Here is a tiny trained network, its code and every weight. The questions are about switching its units off for an input and a target symbol, where a switched-off unit gives its printed mean instead of its output.

import numpy as np


def w(rows, s, z=0):
    codes = np.array(rows[::2]) - 128.0
    scale = np.full(codes.shape[1], s)
    scale[-1] = z or s
    return codes * scale


def norm(h):
    return h / np.sqrt((h * h).mean(-1, keepdims=True) + 1e-5)


def f(y):
    return np.maximum(y, 0)


def softmax(a):
    e = np.exp(a - a.max(-1, keepdims=True))
    return e / e.sum(-1, keepdims=True)


def log_softmax(a):
    a = a - a.max(-1, keepdims=True)
    return a - np.log(np.exp(a).sum(-1, keepdims=True))


def net(x, mask):
    ids = ['αβεζηλμξπσφω'.index(c) for c in x.split()]
    T = len(ids)
    res = E[ids] + P[:T]
    r = norm(res)
    for j in range(3):
        rows = slice(3 * j, 3 * j + 3)
        q, k, v = (r @ M[0][rows].T for M in (Q, K, V))
        z = softmax(np.where(np.tri(T) > 0, q @ k.T / 3**0.5, -1e9)) @ v
        o = O[0][rows]
        res = res + np.where(mask[j], z, o[:, -1]) @ o[:, :-1]
    y = f(norm(res) @ A[0][:, :-1].T + A[0][:, -1])
    res = res + np.where(mask[3:15], y, B[0][:, -1]) @ B[0][:, :-1]
    return log_softmax(norm(res)[-1] @ U[:, :-1].T + U[:, -1])


Q, K, V, O, A, B = {}, {}, {}, {}, {}, {}
E = w([
[40,121,187,30],'α',
[159,197,22,156],'β',
[80,241,131,164],'ε',
[64,187,53,63],'ζ',
[126,68,180,255],'η',
[88,234,136,225],'λ',
[217,42,69,84],'μ',
[31,207,181,124],'ξ',
[145,185,24,108],'π',
[204,49,217,152],'σ',
[111,241,77,186],'φ',
[61,192,60,85],'ω',
],0.0079)
P = w([
[113,130,112,121],'0',
[97,109,104,136],'1',
[145,155,132,109],'2',
[88,96,100,147],'3',
[172,173,149,101],'4',
[78,79,89,156],'5',
[210,199,176,84],'6',
[48,57,70,186],'7',
[164,159,182,9],'8',
],0.013)
Q[0] = w([
[151,132,167,108],'head 1',
[96,107,154,137],'head 1',
[130,99,75,109],'head 1',
[38,88,130,184],'head 2',
[188,210,208,64],'head 2',
[101,200,114,126],'head 2',
[182,159,156,63],'head 3',
[228,250,187,25],'head 3',
[76,136,160,99],'head 3',
],0.015)
K[0] = w([
[118,129,83,105],'head 1',
[114,118,119,179],'head 1',
[144,135,159,179],'head 1',
[181,166,143,92],'head 2',
[68,65,85,188],'head 2',
[129,95,125,98],'head 2',
[71,77,66,210],'head 3',
[4,11,63,189],'head 3',
[146,133,112,150],'head 3',
],0.015)
V[0] = w([
[102,91,130,148],'head 1',
[105,77,140,235],'head 1',
[195,155,80,120],'head 1',
[157,47,199,161],'head 2',
[140,144,161,76],'head 2',
[171,156,124,177],'head 2',
[159,137,53,182],'head 3',
[166,68,62,148],'head 3',
[128,187,145,254],'head 3',
],0.015)
O[0] = w([
[180,98,45,151,131],'head 1',
[218,104,143,239,41],'head 1',
[85,148,108,123,136],'head 1',
[213,74,70,126,16],'head 2',
[94,137,93,97,122],'head 2',
[104,171,88,176,61],'head 2',
[51,161,88,201,148],'head 3',
[76,59,59,170,173],'head 3',
[175,231,126,253,3],'head 3',
],0.012,0.0049)
A[0] = w([
[187,115,53,203,252],'neuron 1',
[106,127,138,57,245],'neuron 2',
[95,66,134,95,186],'neuron 3',
[87,189,111,112,206],'neuron 4',
[135,141,252,122,225],'neuron 5',
[119,87,141,100,87],'neuron 6',
[194,148,145,103,85],'neuron 7',
[161,18,78,145,247],'neuron 8',
[79,122,111,89,73],'neuron 9',
[129,93,143,126,124],'neuron 10',
[86,70,60,116,200],'neuron 11',
[135,63,61,175,200],'neuron 12',
],0.013,0.003)
B[0] = w([
[193,91,154,226,171],'neuron 1',
[140,101,185,233,255],'neuron 2',
[195,2,42,134,242],'neuron 3',
[231,81,190,143,196],'neuron 4',
[173,52,105,245,213],'neuron 5',
[111,169,84,164,181],'neuron 6',
[152,6,107,168,154],'neuron 7',
[207,109,131,209,229],'neuron 8',
[129,80,128,151,201],'neuron 9',
[65,163,64,171,154],'neuron 10',
[181,160,145,203,247],'neuron 11',
[183,101,146,242,197],'neuron 12',
],0.0054,0.0088)
U = w([
[214,142,239,112,21],'α',
[170,92,156,7,219],'β',
[76,103,170,102,6],'ε',
[40,161,102,161,58],'ζ',
[71,136,113,123,114],'η',
[118,161,118,133,146],'λ',
[172,128,142,174,219],'μ',
[152,145,89,120,93],'ξ',
[139,179,159,132,190],'π',
[87,49,13,133,169],'σ',
[73,89,199,133,8],'φ',
[230,113,88,154,179],'ω',
],0.011,0.0022)

Each question gives the input, a string of symbols that net reads in full, and the target symbol t.
The units are the heads (3 rows each of Q, K, V and O) and the neurons (one row each of A and B). Each row of codes is followed by its name. A weight is (code - 128) times the scale printed after its matrix; where a second scale follows, it is the last column's (O, A, B and U).
mask holds one flag per unit, heads first, then neurons. A switched-off unit (its flag False) gives its mean, the last column of its rows in O or B, instead of its output. The means were averaged over made-up inputs and are rounded, as every weight is.
A unit's drop is (log p(t) with every unit on - log p(t) with that unit switched off) / (log p(t) with every unit on - log p(t) with every unit switched off).
The circuit of an input: a set's keep is (log p(t) with only the set's units on - log p(t) with every unit switched off) / (log p(t) with every unit on - log p(t) with every unit switched off). Starting from the 12 units with the biggest drops (on a tie, the unit counted first), units are removed one at a time, each time the one whose removal leaves the highest keep (on an exact tie, the one counted first), for as long as the keep stays at least 0.8.
units of the circuit, in order: the units of the circuit, biggest drop first
most important unit: the unit with the biggest drop
k most important neurons: the k neurons with the biggest drops, biggest first
heads that matter: for each layer, one digit per head in row order, 1 if its drop is at least 0.15 and else 0, layers parted by /
drop of u: that unit's drop, to one decimal
input β μ ε, target σ: units of the circuit, in order : (head 3)
input β ζ α β μ α α ξ β, target α: units of the circuit, in order : (head 3; head 2; head 1)
input μ μ μ ξ β α, target ζ: units of the circuit, in order : (head 3; head 2)
input α β ξ, target ζ: heads that matter : 001
input ξ μ α ω μ, target φ: units of the circuit, in order : (head 2; head 1)
input ζ σ ω β ω, target ζ: heads that matter : 101
input α μ μ η μ μ σ η, target ω: units of the circuit, in order : (head 2; head 3)
input ω μ β β μ β μ, target ζ: units of the circuit, in order : (head 3; head 1)
input μ α ε μ μ ω β ξ, target ζ: heads that matter : 011
input μ π μ η μ σ μ μ, target ω: heads that matter : 100
input α ξ π μ σ, target σ: heads that matter : 001
input σ μ μ α σ φ, target ω: heads that matter : 010
input ξ ζ σ ε, target ω: heads that matter : 010
input α ξ ζ, target α: most important unit : head 3
input α μ μ μ β β, target ζ: heads that matter : 000
input α ξ μ, target α: drop of head 3 : 1.1
input α μ β α μ μ α ξ, target β: drop of head 3 : 1.0
input ξ μ μ, target σ: drop of head 3 : 0.7
input β μ α, target σ: drop of head 2 : 0.1
input ζ η β μ μ μ μ α, target ω: most important neuron : (neuron 8)
